Below are the code and all the weights of a small trained network. Each question names an input and a class and asks about switching units off, where a switched-off unit gives its printed mean instead of its output.

import numpy as np


def w(rows, s, z=0):
    codes = np.array(rows[::2]) - 128.0
    scale = np.full(codes.shape[1], s)
    scale[-1] = z or s
    return codes * scale


def f(y):
    return y / 2 * (1 + np.tanh(0.7978845608 * (y + 0.044715 * y**3)))


def log_softmax(a):
    a = a - a.max(-1, keepdims=True)
    return a - np.log(np.exp(a).sum(-1, keepdims=True))


def net(x, mask):
    res = np.array(x, float).reshape(1, 4) / 4 @ E
    y = f(res @ A[0][:, :-1].T + A[0][:, -1])
    res = res + np.where(mask, y, B[0][:, -1]) @ B[0][:, :-1]
    return log_softmax(res[-1] @ U[:, :-1].T + U[:, -1])


A, B = {}, {}
E = w([
[95,62,1],'x0',
[238,190,149],'x1',
[128,129,127],'x2',
[129,72,125],'x3',
],0.008)
A[0] = w([
[21,124,149,32],'N1',
[205,97,141,176],'N2',
[219,112,177,233],'N3',
[143,54,82,208],'N4',
[218,117,152,191],'N5',
[113,143,188,172],'N6',
[157,38,166,230],'N7',
[112,145,126,51],'N8',
[123,89,217,87],'N9',
[81,126,233,75],'N10',
[96,105,127,190],'N11',
[158,97,72,23],'N12',
[157,245,99,226],'N13',
[9,159,167,161],'N14',
[140,73,108,70],'N15',
[64,77,185,112],'N16',
[98,96,156,50],'N17',
[117,155,72,99],'N18',
[131,99,202,70],'N19',
[205,111,120,125],'N20',
[183,125,120,137],'N21',
[107,83,141,60],'N22',
[137,101,75,197],'N23',
[91,141,71,127],'N24',
[138,133,200,224],'N25',
[112,167,46,142],'N26',
[108,132,149,80],'N27',
[100,93,111,135],'N28',
[117,182,167,172],'N29',
[91,134,137,253],'N30',
[105,108,117,130],'N31',
],0.014,0.002)
B[0] = w([
[127,160,96,197],'N1',
[90,183,50,191],'N2',
[131,142,50,253],'N3',
[169,132,82,232],'N4',
[107,154,53,231],'N5',
[154,37,79,189],'N6',
[149,234,115,174],'N7',
[122,129,185,118],'N8',
[179,68,96,182],'N9',
[153,56,67,209],'N10',
[213,193,123,166],'N11',
[185,106,159,175],'N12',
[146,120,56,253],'N13',
[175,218,2,203],'N14',
[142,113,132,164],'N15',
[135,216,59,190],'N16',
[122,147,114,141],'N17',
[162,120,119,157],'N18',
[139,30,110,170],'N19',
[66,194,92,185],'N20',
[119,134,79,169],'N21',
[92,141,122,150],'N22',
[207,122,91,200],'N23',
[136,51,119,184],'N24',
[177,103,56,220],'N25',
[177,73,114,190],'N26',
[122,104,146,128],'N27',
[146,171,106,179],'N28',
[190,109,118,200],'N29',
[217,135,93,158],'N30',
[150,167,111,154],'N31',
],0.0058,0.0067)
U = w([
[197,152,120,232],'0',
[229,2,122,53],'1',
[132,245,89,82],'2',
[139,110,104,212],'3',
[168,118,235,140],'4',
[49,117,206,2],'5',
],0.009,0.0053)

Each question gives the input, the list of numbers given to net, and the class t.
The units are the neurons (one row each of A and B). Each row of codes is followed by its name. A weight is (code - 128) times the scale printed after its matrix; where a second scale follows, it is the last column's (A, B and U).
mask holds one flag per neuron, in row order. A switched-off neuron (its flag False) gives its mean, the last column of its row in B, instead of its output. The means were averaged over made-up inputs and are rounded, as every weight is.
A unit's drop is (log p(t) with every unit on - log p(t) with that unit switched off) / (log p(t) with every unit on - log p(t) with every unit switched off).
The circuit of an input: a set's keep is (log p(t) with only the set's units on - log p(t) with every unit switched off) / (log p(t) with every unit on - log p(t) with every unit switched off). Starting from the 12 units with the biggest drops (on a tie, the unit counted first), units are removed one at a time, each time the one whose removal leaves the highest keep (on an exact tie, the one counted first), for as long as the keep stays at least 0.8.
units of the circuit, in order: the units of the circuit, biggest drop first
most important unit: the unit with the biggest drop
k most important neurons: the k neurons with the biggest drops, biggest first
drop when u is switched off: that unit's drop, to one decimal
input [-4,-8,-3,2], class 2: 2 most important neurons	N14; N16
input [-8,-6,0,1], class 1: most important unit	N10
input [8,-5,5,-3], class 1: units of the circuit, in order	N24; N26
input [-4,-7,3,2], class 2: 3 most important neurons	N14; N16; N1
input [6,-7,1,1], class 2: units of the circuit, in order	N16; N14
input [-7,7,4,-1], class 1: 2 most important neurons	N6; N19
input [-1,-8,1,5], class 2: 2 most important neurons	N16; N14
input [-4,-6,4,4], class 2: 2 most important neurons	N16; N14
input [-1,7,1,0], class 2: drop when N5 is switched off	0.1
input [-5,-2,-5,1], class 1: drop when N10 is switched off	0.3
input [-4,8,4,1], class 2: drop when N5 is switched off	0.3
input [-8,7,-4,-6], class 1: drop when N6 is switched off	0.3
